The rows lie along a hidden order. The number after each row says roughly how far along it the row is, from 0 to 9. A new part has a new order.
[15  8  4  5  2  3  3 12  9  2  3 10  8  5  2  5  4  3  4 19 15  8  1  1
  8  4  7  6  2  2  9  5  2  4  7 15  7  6 10 20  3  2  6  5 15  2  5 17
  3  2  8  2  7  5  2  1  7  0  4  5] : 6
[15  6  6 10  1  0  3 10  5  5  3  8  5  7  3  7  5  4  7 19 17  6  5  2
  0  3  9  6  5  2  6 11  2  1 13  9 12  5  8 19  4  6  8  5 17  5  9 13
  5  2  2  3  5  5  5  1 -1  1 -2  5] : 6
[12  5  4 12 -1  1  5  6  6  4  3  8  6  5  5  6  3  1  6 26 21 10  3  2
  1  4  6  9  2  2  9 12  4  0 15 10  6  6 11 19  4  5  2  6 14  5  2 26
  3  3  8  1  6  4  4  1  0  0  6  5] : 5
[15  3  6 19  5  2  6  7  1  6  3  3  5  8  8  5  8  3 12 30 27  5  9  4
 11  6  7 12  8  1 10  3  1  2 10  6  5  2  9  7  4 10  7  2  7  3  5 18
  4 19  7  3  6  4 11  0  2  4  4  2] : 2
[17  9  7 11  0  6  4 10  2  2  2 10  7  9  2  4 -3  0  8 37 17  8  5  2
  2  7 11 11  1  1 10  4  3 -1 12 10  4  6 14 20  5  4  2  8 19  4  1 31
 11 -3  7  1  6  3  2  0 -5  1 25  8] : 0
[14  3  4  0  5  4  9  9  9 15  5  5  1  2  3 15 20 11  7  2 11  7 13  2
 10 12  6  5 15  1  4  8  4  8 13  7 19  0  7  2  1 10 15 -1 20  3 16 11
  6 13  2  3  3  6  4  0 12  2  5  1] : 8
[ 6  1  6  8  4  2  6  7  5  8  4  2  3  2 10  9 22  9  9 13 22  4  5  1
 11  4  3  3 16  3  5 11  2  7 14  6 11  2  7 10  3 15 12  1  4  3 15  8
  3 23  3  4  6  5  7  1  7  3  4  2] : 7
[23 15  4 -2  7  5  5 11  3  4  4  6  2  5 -2  9 14  7  3  7  4  3  3  2
 10  9 11  5  6  3  7 -4  2  6  3 12  5  5  8  5  3  5 10  2 28  2 12 12
  5  3  2  3  3  8  0  1 13  3 10  7] : 4
[ 8 15  9  8 20  4  0 15  3  0  4  6  4  9  2  3 10  1  3 19 13  2  2  0
  1 -4  7  3  8  8  6  9  2 15  9 22  5 10 16 32  6  8  3  6  5  4 11 13
  1 -1  5  4  6  4  2  3  0  4  6  6] : 1
[20 13  3  3 33  6  2  7  1  3  4  3  1 19  4  4 12  3  5 34 13  1  4  2
 15  4 11  2  3  5  4  8  2  7  3  6  3  7  5 18  6  3  6  6  8  3  5  6
 10  4  1  9  3  4  3  4  7 11  8  8] : 0
[16  4  4  1 10  2  7 14  4  8  2  5  3  3  6 11  9  6  9  5 13  7  6  3
  6  8  7  4  5  1  7 15  3  7  5 13 13  2  7  9  3  5 14  2 18  3  9 12
  5 13  4  5  5  3  2  1  6  0 -1  3] : 7
[11  7 14  8 12 -2  3 16  2  4  3  6  5 11  1  6  1  2  9 16  9  2  5  1
 -5  4 11  9 13  2 11  5  3  6 15 16  9  5 14 19  6  9  4  6 14  5  7 17
  2  2  2  4  7  3  1  1 -7  4  3  4] : 0
[22  6  6 12  3 -1  4  8  3  8  2  4  6  9  7  5  0  5 12 34 32  6  7  4
 10 10  9  8  1  0  7  9  2 -2  7  4  4  5  7 16  4  7 11  6 17  3  3  9
  4  4  5  5  5  2  8  1  2  1  0  4] : 6
[18  6  3  6  3  5  4 12  5  4  3  3  5  6  2  5 14  7  5 21 22  3  2  2
 14  8  5  6  5  2 10 -1  1  6  4  8  6  3  7 11  2  6 10  2 14  2  8 11
  3  9  5  3  5  6  4  1 14  3  5  2] : 5
[21  6  4  5  9  6  4 10  2  4  2  4  7 12  3  5 13  6  6 37 17  4  2  2
 16  5  7  6  5  2 11 -3  0  5  1 10  3  4  6  7  3  4  8  4 11  0  5  8
  3  7  4  5  6  6  3  1 13  4  5  2] : 4
[43 28  5  6  9  2  2 13  9  6  7  7  5 10 -2  8  9  6  4 45 25  4  0  2
  7  9 14  4  3  1  8 -4  2  0  3  8  1 10  6 15  4  3 11  5 41  2  8  7
  7 -1  3  4  4  5  0  2 15  1  1  6] : 7
[ 9  4  3  7  2  8  4  8  2  0  2  8  5  7  8  3  1  0  7 20 14  5  3  1
  6  2  3  6  0  4 11 13  3  7  9 14  5  7 13 21  6  3  1  7  3  4  2 27
  6  8  9  2  8  4  5  2 -1  3 10  6] : 0
[16  7  1  3  0 10  7  7  6  4  1 11  6  4  8  3  4  1  6 18 20 15  4  2
 15  9  3  3  1  3  9 14  3  5  4 10  6  6  5 22  4  1  5  5 14  2  2 21
  7  7 14  1  6  5  4  1  8  1 10  6] : 5
[12  5  8 14  3 -1  4 10  2  3  4  6  5  7  2  5  9  2  7 17 13  4  7  2
  2  4  7 11  7  2  8  6  2  2 14  7  7  4 11  9  4  8  7  5 12  5  8 16
  4  3  4  3  5  6  4  1 -2  2  1  5] : 3
[13  3  3 12  7  4  4  8  4  2  3 -1  8  5 10  4 14  5  7 44 34  4  3  3
 15  8  3  6  5  2  9  7  1  4  5  9  3  2  5 11  3  6  8  3  6  2  5  8
  3 12 11  4  7  5  9  1 11  4  3  1] : 6
[22  9  0 16 10  5  1  2  7  0  5  3 10  7  8  3 17  3  3 63 45  3  2  1
 19  2  4  5  2  4  6  9  1  3  4  5  2  7  5 17  4  3 11  6  9  3  4  6
  1  4 11  3  6  4  6  2 18  4  8  4] : 7
[16  6  4 16 -1 -2  2  8 20  6  3  7 11  6  9  8  2  3  5 38 36 10  4  1
  5  0  6  5  1  1  7 10  3 -2 12 11  7  7  8 16  3  5  8  7 22  4  6 10
  0  0 10  1  9  4  6  1  6 -1  2  4] : 9
[23  9  6  0 25  3  4 13  2  8  4  4  2  9  0  8 10  7  6  9 13  2  4  2
  7 10 15  1  7  2  6  5  2  5  2  7  6  5  4 13  4  6 15  3 29  3 12  6
  7 -4  2 11  3  5  2  3  8  4 -1  4] : 5
[14  6  3  7  2  3  7  8  5  6  3 14  3  4  2  6  7  2  7 13 13  9  8  2
  4  6  6  7  4  3  5 11  4  3 13 10 10  5 12 16  3  3  3  4 20  5  4 32
  8  2  7  1  5  6  3  1  2  0 14  8] : 4
[14 23  4 12  2  2 -2 13 17  2  4 13  8  8  3  7 -8  0  3 26 23  5  1  0
 -5 -1  6  4 -2  4  4 16  3  0 11 17  7 17 11 30  5  3  3 11 29  5  4  8
  1 -6  8  2  7  2  2  3  2  0  2  9] : 7
[19  3  3 21  4  2  7  3  3  7  4  2  2  4  5  5 18  4  8 27 19  7 11  4
 14  9  4 14 11  2  6  4  2  3  8  4  5  2  5  9  3  6  8  1 10  3  4 14
  7 10  6  1  3  5 10  0 10  3  9  3] : 5
